A: [142  69 155 126 154]
C: [ 71 142 118 120 147]
U: [111 140  69 126 103]
back: [120 118 142] | C
miss A: [154  69 142 126] | [155]
find: [140  69] | U
back: [118 142] | C
common C A:  | [142]
miss C: [120 142 118  71] | [147]
common A C:  | [142]

M: [118 134 144  99 125 126 112 172  70 131 105 148 136 120 138 130 129 125
 130 113 118 138 133 135 131 130 147 138 151 134 127 122 133 145 136 105
 116 133 125 126 155 132 100 114 108 129 141 118 123 126 145 118  98]
L: [123  63 116 148 114  61 146 118 126 140  89 200 136 115 168 170 129 118
  73 121 162 138 125 126 137 130 175 197 113 134 138 122 133 145 139 103
 112 109  63  99 184 134  81  64  78 135 148 118 123 110 146 118  86]
F: [141 114 116 143 114  62 146 118 126 140 104 182 136 115 159 163 129 118
  80 121 160 138 125 126 137 130 163 186 154 134 138 122 133 145 137 105
 116 104  71  99 171 133  96  76  92 136 142 118 123 110 145 118  98]
H: [123  78 116 142 114  90 146 125 126 140  90 191 136 115 163 162 129 125
  90 121 152 138 125 126 137 130 168 180 151 134 138 122 133 145 137 100
 116 123  84 119 167 132  89  79  83 132 146 118 123 110 145 118  98]
Z: [123  81 116 142 114  58 146 112 126 140 105 171 136 115 154 157 129 113
  81 121 157 138 125 126 137 130 157 182 158 134 138 122 133 145 137 106
 115  95  72  91 170 136 100  80 100 140 142 118 123 110 145 118  98]
T: [123 184 122 118 134 144 101 125 126 132 172  70 124 132 101 107 129 125
 149 151 125 119 125 123 135 130  90  85  98 124 135 131 128 102 127 169
 139 123 158 130  83 130 174 171 172 132 113 146 126 132 109 139 169]
J: [123 102 125 138 118 142 146 128 126 134 105 152 136 118 142 135 129 125
 129 114 122 138 131 132 133 130 148 138 146 134 129 122 133 145 135 105
 116 139 126 132 149 132 100 114 104 127 142 118 123 124 145 118 102]
G: [123 124 116 140 114 126 137 131 123 140 105 160 129 115 154 157 129 131
 111 121 152 134 125 126 137 130 149 141 116 134 138 122 133 138 137 107
 125 142 116 139 128 127 116 112 101 132 142 120 125 110 127 118 129]
back: [121  73 118 129] | L
miss J: [100 116 118 138 125 134 138 142 124 114 134 132 129 139 133 126 132 131
 127 129 142 135 114 136 122 105 146 145 146 135 128 102 104 122 126 105
 142 123 152 118 129 123 118 148 130 133 118 145 102 138 132 125] | [149]
find: [123  81 116 142 114  58 146 112 126 140 105 171 136 115 154 157 129 113
  81 121 157 138 125 126 137 130 157 182 158 134 138 122 133 145 137 106
 115  95  72  91 170 136 100  80 100 140 142 118 123 110 145 118  98] | Z
find: [109  63  99 184 134] | L
back: [114 140] | G
find: [125 126 132] | T
find: [118 134 144 101 125 126 132 172  70] | T

Y: [145  82  84 121 127  82 116 125 144 114]
V: [150  77 145 119  82  76 133 124 158 122]
E: [ 82 173 174 135 127 175 169 134 151 134]
B: [ 82 123 153 137 122 169 127 131 141 111]
Q: [112 124 132 129 131 137 187 128 189 136]
P: [ 74 156 151 123  83 129 145 124 118 124]
W: [124 156 151 123 129 145  74 128  64  83]
R: [ 83 173 170 139 125 146 162 134 148 122]
S: [120 117 121 125 131  82 191 129 191 138]
find: [124 156 151 123 129 145  74 128] | W
common B R:  | [122]
common R B:  | [122]
common S V:  | [82]
common P B:  | [123]
find: [124 118 124] | P

moseg: [ 99  94 165 147 124 168 127 149 128 109 160 154 120  99  93 124  93 169
  99  90 114 111  98 150 116 121 122 105 162 155 164 133 103 142 124 158
  94 103 157]
merur: [109 106 165 145 121 166 130 147 133 102 153 146 119 108 101 125  95 163
 102 100 112 111  97 145 121 119 120 101 159 145 165 134 109 130 124 156
 106  99 146]
rez: [132 135 121 127 139 117 128 124 125 129 122 121 131 135 140 134 158 114
 137 140 129 129 131 123 133 128 128 129 121 120 124 138 132 128 129 120
 137 130 127]
moni: [120 128 144 140 126 144 128 146 129 113 146 151 126 123 126 129 118 147
 123 127 118 122 115 149 124 123 126 118 146 149 142 129 118 133 128 148
 126 118 142]
bove: [143 155 145 139 157 147 103 144  99 161 148 151 117 156 161 114 161 146
 160 159 143 136 161 155 127 135 107 153 138 151 145 117 151 120 106 149
 154 155 140]
zek: [117 136 164 153 114 169 112 165 116 128 117 182 122 125 137 121 127 175
 136 134 122 126 126 175 118 128 118 129 169 181 156 114 118 141 119 173
 129 131 156]
back: [121 116 150  98 111] | moseg
miss zek: [182 118 175 141 181 137 165 117 173 126 175 118 126 118 128 122 169 112
 136 116 164 156 131 129 114 129 117 122 121 136 114 156 125 127 128 134
 153 169] | [119]
find: [169 112 165 116 128 117 182 122] | zek
find: [ 99  94 165 147 124 168 127 149 128 109 160 154 120  99  93 124  93 169
  99  90 114 111  98 150 116 121 122 105 162 155 164 133 103 142 124 158
  94 103 157] | moseg

tove: [145  58 146 117  88 118 116  98  90]
navaz: [130 131 102 176 165 137 141 144 115]
vuduk: [133 130  83 140 102 125 128 116 100]
roru: [114 135 129  87 110 124 125 115 111]
kezan: [130 124 146  58  88 128 116  98  90]
miss tove: [146  58  88 116  90  98 145 117] | [118]
miss tove: [118  98 146 116  88 145 117  58] | [90]
common roru navaz:  | [115]
find: [146  58] | kezan

N: [124  81 117 165 126 148 132 162]
X: [127 145 155 121 167 128 120 135]
D: [195  81 117 165 126 148 137 150]
K: [142 133 129 111 172 127 130 163]
find: [142 133 129 111 172 127 130 163] | K
find: [124  81 117 165 126 148 132 162] | N
back: [137 148 126 165 117  81 195] | D
miss X: [167 155 120 135 145 128 127] | [121]
find: [195  81 117] | D
miss K: [142 133 163 130 111 127 172] | [129]

